Below is a small trained network, with its code and all its weights. Each question gives an input and a target symbol and asks what happens when units are switched off, that is, made to give their printed mean instead of their output.

import numpy as np


def w(rows, s, z=0):
    codes = np.array(rows[::2]) - 128.0
    scale = np.full(codes.shape[1], s)
    scale[-1] = z or s
    return codes * scale


def norm(h):
    return h / np.sqrt((h * h).mean(-1, keepdims=True) + 1e-5)


def f(y):
    return np.maximum(y, 0)


def softmax(a):
    e = np.exp(a - a.max(-1, keepdims=True))
    return e / e.sum(-1, keepdims=True)


def log_softmax(a):
    a = a - a.max(-1, keepdims=True)
    return a - np.log(np.exp(a).sum(-1, keepdims=True))


def net(x, mask):
    ids = ['αβγδζηθλμξπστφψ'.index(c) for c in x.split()]
    T = len(ids)
    res = E[ids] + P[:T]
    u = 0
    for l in range(2):
        r = norm(res)
        for j in range(3):
            rows = slice(3 * j, 3 * j + 3)
            q, k, v = (r @ M[l][rows].T for M in (Q, K, V))
            z = softmax(np.where(np.tri(T) > 0, q @ k.T / 3**0.5, -1e9)) @ v
            o = O[l][rows]
            res = res + np.where(mask[u + j], z, o[:, -1]) @ o[:, :-1]
        u += 3
        y = f(norm(res) @ A[l][:, :-1].T + A[l][:, -1])
        res = res + np.where(mask[u : u + 16], y, B[l][:, -1]) @ B[l][:, :-1]
        u += 16
    return log_softmax(norm(res)[-1] @ U[:, :-1].T + U[:, -1])


Q, K, V, O, A, B = {}, {}, {}, {}, {}, {}
E = w([
[161,65,90,111,136],'α',
[128,44,107,130,116],'β',
[140,2,99,137,167],'γ',
[158,61,137,122,132],'δ',
[181,130,117,127,120],'ζ',
[158,117,164,110,82],'η',
[188,164,129,111,91],'θ',
[189,89,112,134,145],'λ',
[163,102,144,117,132],'μ',
[146,153,136,97,69],'ξ',
[160,115,118,110,130],'π',
[159,75,123,120,161],'σ',
[170,32,96,152,171],'τ',
[149,118,130,116,105],'φ',
[187,46,111,129,117],'ψ',
],0.008)
P = w([
[71,140,142,224,108],'0',
[131,149,138,23,188],'1',
[255,171,67,132,101],'2',
[146,22,172,29,31],'3',
[158,146,196,151,167],'4',
[228,175,53,119,113],'5',
[155,45,109,59,35],'6',
[108,148,190,155,191],'7',
[226,179,43,116,122],'8',
[163,53,82,120,82],'9',
],0.011)
Q[0] = w([
[148,251,125,162,208],'0.h0',
[150,101,19,192,114],'0.h0',
[166,107,166,188,118],'0.h0',
[147,170,141,92,159],'0.h1',
[102,132,134,182,109],'0.h1',
[151,134,101,111,171],'0.h1',
[152,176,146,126,172],'0.h2',
[208,147,125,159,125],'0.h2',
[95,74,169,131,101],'0.h2',
],0.018)
K[0] = w([
[111,107,37,121,9],'0.h0',
[8,160,102,190,136],'0.h0',
[91,63,165,118,133],'0.h0',
[135,178,108,156,149],'0.h1',
[67,100,154,150,112],'0.h1',
[128,125,74,137,160],'0.h1',
[107,141,160,207,122],'0.h2',
[88,78,194,163,89],'0.h2',
[214,125,126,77,138],'0.h2',
],0.017)
V[0] = w([
[94,201,164,116,54],'0.h0',
[133,232,145,144,183],'0.h0',
[106,86,249,71,118],'0.h0',
[129,172,177,154,167],'0.h1',
[161,109,184,105,75],'0.h1',
[140,130,79,154,106],'0.h1',
[128,95,118,80,85],'0.h2',
[229,116,115,114,112],'0.h2',
[111,114,112,148,85],'0.h2',
],0.016)
O[0] = w([
[156,140,189,76,169,30],'0.h0',
[103,79,210,95,65,30],'0.h0',
[10,168,131,107,206,254],'0.h0',
[70,74,137,136,148,44],'0.h1',
[151,101,89,140,173,201],'0.h1',
[168,126,128,127,69,170],'0.h1',
[123,87,106,98,115,83],'0.h2',
[171,71,76,145,150,103],'0.h2',
[110,143,118,102,157,201],'0.h2',
],0.013,0.0062)
A[0] = w([
[132,201,151,160,98,203],'0.n0',
[156,201,166,89,159,104],'0.n1',
[151,100,80,104,227,205],'0.n2',
[55,96,195,125,108,82],'0.n3',
[149,66,119,148,136,112],'0.n4',
[60,157,151,146,131,119],'0.n5',
[36,121,108,104,239,253],'0.n6',
[103,139,100,144,57,103],'0.n7',
[85,35,106,138,118,158],'0.n8',
[224,73,95,97,114,102],'0.n9',
[3,87,184,136,108,80],'0.n10',
[109,129,204,29,161,69],'0.n11',
[114,122,160,233,139,145],'0.n12',
[132,22,255,112,104,126],'0.n13',
[7,56,45,159,53,55],'0.n14',
[194,32,188,67,141,103],'0.n15',
],0.0092,0.0013)
B[0] = w([
[188,64,164,82,108,190],'0.n0',
[128,54,87,99,126,186],'0.n1',
[166,197,123,148,38,215],'0.n2',
[120,155,102,206,102,150],'0.n3',
[145,128,96,106,119,158],'0.n4',
[102,181,133,62,130,162],'0.n5',
[32,198,143,160,246,254],'0.n6',
[136,98,93,172,158,152],'0.n7',
[126,115,115,6,143,193],'0.n8',
[59,202,141,83,166,191],'0.n9',
[202,183,216,122,113,167],'0.n10',
[133,144,21,106,159,164],'0.n11',
[133,96,192,80,175,149],'0.n12',
[67,70,76,141,17,162],'0.n13',
[152,32,151,67,198,219],'0.n14',
[36,108,113,81,71,166],'0.n15',
],0.014,0.0078)
Q[1] = w([
[58,157,196,84,180],'1.h0',
[139,12,122,98,179],'1.h0',
[120,144,26,84,125],'1.h0',
[128,38,75,235,220],'1.h1',
[149,146,58,52,255],'1.h1',
[231,226,158,97,42],'1.h1',
[112,197,211,100,218],'1.h2',
[74,82,104,112,160],'1.h2',
[68,101,143,106,71],'1.h2',
],0.015)
K[1] = w([
[109,136,115,37,122],'1.h0',
[73,194,70,170,165],'1.h0',
[126,115,189,150,203],'1.h0',
[196,98,70,139,253],'1.h1',
[159,229,106,201,182],'1.h1',
[183,106,218,134,20],'1.h1',
[105,224,211,128,119],'1.h2',
[74,135,86,115,156],'1.h2',
[84,124,79,91,88],'1.h2',
],0.017)
V[1] = w([
[109,56,139,137,89],'1.h0',
[69,121,175,181,130],'1.h0',
[109,147,157,125,228],'1.h0',
[78,149,80,168,54],'1.h1',
[145,162,236,186,98],'1.h1',
[54,9,81,157,166],'1.h1',
[201,201,124,93,104],'1.h2',
[119,126,171,110,149],'1.h2',
[106,177,82,182,125],'1.h2',
],0.013)
O[1] = w([
[155,101,66,83,142,39],'1.h0',
[194,115,179,102,123,114],'1.h0',
[209,142,175,202,107,255],'1.h0',
[142,151,252,141,131,97],'1.h1',
[132,1,151,82,191,113],'1.h1',
[214,218,107,52,78,52],'1.h1',
[42,59,147,153,195,164],'1.h2',
[139,117,88,109,139,160],'1.h2',
[165,77,192,110,103,107],'1.h2',
],0.0091,0.0061)
A[1] = w([
[75,106,157,212,99,19],'1.n0',
[133,211,136,75,142,114],'1.n1',
[124,121,66,147,155,115],'1.n2',
[49,138,183,67,104,3],'1.n3',
[174,128,84,169,169,112],'1.n4',
[176,126,145,57,167,94],'1.n5',
[150,126,128,70,148,86],'1.n6',
[184,90,150,87,62,174],'1.n7',
[129,253,114,152,160,74],'1.n8',
[114,89,131,62,143,194],'1.n9',
[132,134,206,143,102,40],'1.n10',
[149,66,156,92,184,74],'1.n11',
[48,101,162,135,47,210],'1.n12',
[116,118,205,116,241,202],'1.n13',
[114,134,138,162,46,105],'1.n14',
[102,132,43,85,98,86],'1.n15',
],0.012,0.0016)
B[1] = w([
[210,170,203,168,117,145],'1.n0',
[53,69,36,152,146,206],'1.n1',
[109,158,183,130,81,194],'1.n2',
[133,132,212,166,45,180],'1.n3',
[133,105,168,121,20,189],'1.n4',
[200,92,155,242,80,193],'1.n5',
[136,95,149,189,113,177],'1.n6',
[81,54,74,58,166,186],'1.n7',
[2,100,146,90,191,251],'1.n8',
[49,166,177,147,140,215],'1.n9',
[55,170,53,136,118,137],'1.n10',
[87,221,167,138,156,206],'1.n11',
[228,145,70,201,126,165],'1.n12',
[221,186,39,13,86,255],'1.n13',
[133,218,74,50,128,139],'1.n14',
[173,168,145,181,224,194],'1.n15',
],0.014,0.0081)
U = w([
[58,171,105,69,168,126],'α',
[85,111,58,179,180,138],'β',
[94,202,87,178,71,60],'γ',
[191,170,154,186,109,237],'δ',
[86,72,176,131,93,218],'ζ',
[184,49,74,138,138,244],'η',
[126,135,91,84,55,183],'θ',
[151,101,160,196,201,148],'λ',
[174,102,162,66,195,103],'μ',
[92,68,81,86,79,153],'ξ',
[124,169,208,79,106,75],'π',
[101,26,122,91,184,43],'σ',
[179,146,6,147,126,2],'τ',
[207,203,106,69,141,4],'φ',
[78,151,182,183,102,76],'ψ',
],0.014,0.0022)

Each question gives the input, a string of symbols that net reads in full, and the target symbol t.
The units are the heads (3 rows each of Q, K, V and O) and the neurons (one row each of A and B). Each row of codes is followed by its name. A weight is (code - 128) times the scale printed after its matrix; where a second scale follows, it is the last column's (O, A, B and U).
mask holds one flag per unit, layer by layer, with each layer's heads first. A switched-off unit (its flag False) gives its mean, the last column of its rows in O or B, instead of its output. The means were averaged over made-up inputs and are rounded, as every weight is.
A unit's drop is (log p(t) with every unit on - log p(t) with that unit switched off) / (log p(t) with every unit on - log p(t) with every unit switched off).
The circuit of an input: a set's keep is (log p(t) with only the set's units on - log p(t) with every unit switched off) / (log p(t) with every unit on - log p(t) with every unit switched off). Starting from the 12 units with the biggest drops (on a tie, the unit counted first), units are removed one at a time, each time the one whose removal leaves the highest keep (on an exact tie, the one counted first), for as long as the keep stays at least 0.8.
units of the circuit, in order: the units of the circuit, biggest drop first
most important unit: the unit with the biggest drop
k most important neurons: the k neurons with the biggest drops, biggest first
k most important neurons of layer l: the k neurons of layer l with the biggest drops, biggest first
which heads matter: for each layer, one digit per head in row order, 1 if its drop is at least 0.15 and else 0, layers parted by /
input τ φ δ λ β τ γ α σ α, target λ: most important unit -> 0.n14
input δ ξ β β γ η, target δ: 2 most important neurons of layer 0 -> (0.n6 0.n14)
input ζ σ μ τ α π σ ζ τ λ, target ξ: units of the circuit, in order -> (0.h0 0.n13)
input τ σ λ θ δ σ δ, target φ: which heads matter -> 101 / 100
input β σ τ γ γ ψ, target β: which heads matter -> 111 / 111
input α θ τ β, target θ: units of the circuit, in order -> (0.h0 0.n13 1.h1 1.n12)
input λ δ δ σ ξ π μ π δ, target λ: 3 most important neurons of layer 0 -> (0.n6 0.n12 0.n9)
input β π ξ π λ μ, target β: 4 most important neurons -> (0.n0 0.n6 0.n14 0.n12)
input τ γ φ ξ β τ η, target β: 3 most important neurons -> (1.n13 0.n6 0.n14)
input τ ζ μ γ φ τ, target τ: 2 most important neurons -> (0.n6 0.n8)
input τ η α, target τ: which heads matter -> 111 / 000
input λ σ δ τ π α δ ζ α τ, target ξ: 4 most important neurons -> (0.n13 0.n14 0.n8 1.n7)
input γ π γ λ, target ζ: 3 most important neurons of layer 0 -> (0.n14 0.n8 0.n9)
input δ ζ π θ τ τ, target δ: which heads matter -> 101 / 000
input φ θ λ δ, target θ: 3 most important neurons of layer 0 -> (0.n13 0.n15 0.n6)
input β η λ, target β: 4 most important neurons -> (0.n0 0.n6 0.n14 0.n9)
input π σ γ δ λ θ, target π: which heads matter -> 111 / 111
input β γ ξ γ ζ η δ λ δ, target β: 2 most important neurons of layer 1 -> (1.n13 1.n8)
input ψ μ ξ β π ψ λ α η α, target λ: 3 most important neurons -> (0.n14 1.n13 0.n8)
input φ λ π δ δ δ λ φ δ, target φ: 3 most important neurons -> (1.n13 0.n14 0.n1)
input ψ η θ γ σ σ π μ β γ, target π: most important neuron -> (0.n14)
input φ σ π δ τ φ ζ η τ, target φ: 2 most important neurons -> (1.n13 0.n14)
input ξ ζ α, target ξ: which heads matter -> 111 / 110
input φ δ σ δ τ β π, target η: most important unit -> 0.n6
input ξ γ δ, target ξ: 2 most important neurons of layer 0 -> (0.n13 0.n1)
input λ γ β δ τ θ ξ ζ π, target λ: which heads matter -> 111 / 110
input δ τ τ γ, target η: most important neuron of layer 0 -> (0.n6)
input μ η ψ δ δ φ φ, target φ: 2 most important neurons -> (0.n14 1.n13)
input π δ ζ, target π: 2 most important neurons -> (0.n13 0.n14)
input π φ ξ, target π: 2 most important neurons -> (0.n13 0.n14)
